Below is a small trained network, with its code and all its weights. Each question gives an input and a class and asks what happens when units are switched off, that is, made to give their printed mean instead of their output.

import numpy as np


def w(rows, s, z=0):
    codes = np.array(rows[::2]) - 128.0
    scale = np.full(codes.shape[1], s)
    scale[-1] = z or s
    return codes * scale


def norm(h):
    return h / np.sqrt((h * h).mean(-1, keepdims=True) + 1e-5)


def f(y):
    return np.maximum(y, 0)


def log_softmax(a):
    a = a - a.max(-1, keepdims=True)
    return a - np.log(np.exp(a).sum(-1, keepdims=True))


def net(x, mask):
    res = np.array(x, float).reshape(1, 3) / 4 @ E
    u = 0
    for l in range(2):
        y = f(norm(res) @ A[l][:, :-1].T + A[l][:, -1])
        res = res + np.where(mask[u : u + 10], y, B[l][:, -1]) @ B[l][:, :-1]
        u += 10
    return log_softmax(norm(res)[-1] @ U[:, :-1].T + U[:, -1])


A, B = {}, {}
E = w([
[45,137,113,121,3],'x0',
[129,132,131,125,126],'x1',
[206,1,152,49,129],'x2',
],0.005)
A[0] = w([
[65,53,53,62,132,178],'0.n1',
[221,34,173,110,142,177],'0.n2',
[117,193,57,169,106,2],'0.n3',
[124,98,67,38,143,161],'0.n4',
[96,91,89,121,83,6],'0.n5',
[123,188,179,218,167,90],'0.n6',
[44,167,78,165,112,53],'0.n7',
[145,160,204,220,181,24],'0.n8',
[85,151,186,255,196,33],'0.n9',
[142,72,110,58,125,203],'0.n10',
],0.0081,0.0049)
B[0] = w([
[69,133,168,220,29,203],'0.n1',
[125,201,27,136,215,255],'0.n2',
[75,80,133,99,153,163],'0.n3',
[162,56,254,78,124,187],'0.n4',
[224,54,41,49,234,143],'0.n5',
[192,7,104,133,43,193],'0.n6',
[34,225,143,80,165,194],'0.n7',
[225,5,16,204,35,163],'0.n8',
[225,54,30,138,49,182],'0.n9',
[87,110,244,133,76,223],'0.n10',
],0.0066,0.0071)
A[1] = w([
[90,100,168,25,21,67],'1.n1',
[137,92,207,66,234,31],'1.n2',
[159,187,153,30,237,150],'1.n3',
[173,63,39,69,101,37],'1.n4',
[49,220,81,63,120,9],'1.n5',
[231,87,50,221,66,2],'1.n6',
[72,218,67,40,65,43],'1.n7',
[78,230,115,254,126,185],'1.n8',
[78,251,80,48,114,115],'1.n9',
[63,232,151,138,142,152],'1.n10',
],0.0071,0.0047)
B[1] = w([
[67,105,173,180,43,254],'1.n1',
[168,185,61,52,209,208],'1.n2',
[178,85,225,101,173,219],'1.n3',
[205,117,93,140,59,193],'1.n4',
[30,254,101,232,183,194],'1.n5',
[200,87,26,164,62,238],'1.n6',
[86,180,152,178,212,212],'1.n7',
[213,143,64,28,150,234],'1.n8',
[87,191,116,198,198,219],'1.n9',
[164,112,68,105,175,228],'1.n10',
],0.0082,0.0042)
U = w([
[217,54,2,207,49,143],'0',
[20,220,52,225,150,75],'1',
[211,84,207,70,226,79],'2',
[61,62,233,178,44,253],'3',
],0.0095,0.0025)

Each question gives the input, the list of numbers given to net, and the class t.
The units are the neurons (one row each of A and B). Each row of codes is followed by its name. A weight is (code - 128) times the scale printed after its matrix; where a second scale follows, it is the last column's (A, B and U).
mask holds one flag per neuron, layer by layer. A switched-off neuron (its flag False) gives its mean, the last column of its row in B, instead of its output. The means were averaged over made-up inputs and are rounded, as every weight is.
A unit's drop is (log p(t) with every unit on - log p(t) with that unit switched off) / (log p(t) with every unit on - log p(t) with every unit switched off).
The circuit of an input: a set's keep is (log p(t) with only the set's units on - log p(t) with every unit switched off) / (log p(t) with every unit on - log p(t) with every unit switched off). Starting from the 12 units with the biggest drops (on a tie, the unit counted first), units are removed one at a time, each time the one whose removal leaves the highest keep (on an exact tie, the one counted first), for as long as the keep stays at least 0.8.
circuit, biggest first: the units of the circuit, biggest drop first
top k neurons: the k neurons with the biggest drops, biggest first
k most important neurons of layer l: the k neurons of layer l with the biggest drops, biggest first
drop of u: that unit's drop, to one decimal
input [1,7,2], class 3: top 3 neurons => (0.n10 0.n4 0.n1)
input [1,8,7], class 3: circuit, biggest first => (0.n10 1.n1)
input [-1,-3,-8], class 0: top neuron => (0.n6)
input [0,0,8], class 2: top 2 neurons => (0.n2 1.n2)
input [0,-3,-5], class 0: top 2 neurons => (0.n6 0.n9)
input [0,-6,5], class 2: top 2 neurons => (0.n2 0.n6)
input [1,6,0], class 1: 2 most important neurons of layer 0 => (0.n6 0.n4)
input [0,-8,1], class 2: 2 most important neurons of layer 0 => (0.n2 0.n4)
input [0,-5,-7], class 0: top 2 neurons => (0.n9 0.n6)
input [-1,8,2], class 2: drop of 0.n2 => 0.7
input [0,-7,-8], class 0: drop of 0.n9 => 1.1
input [8,0,3], class 3: drop of 1.n4 => 0.0
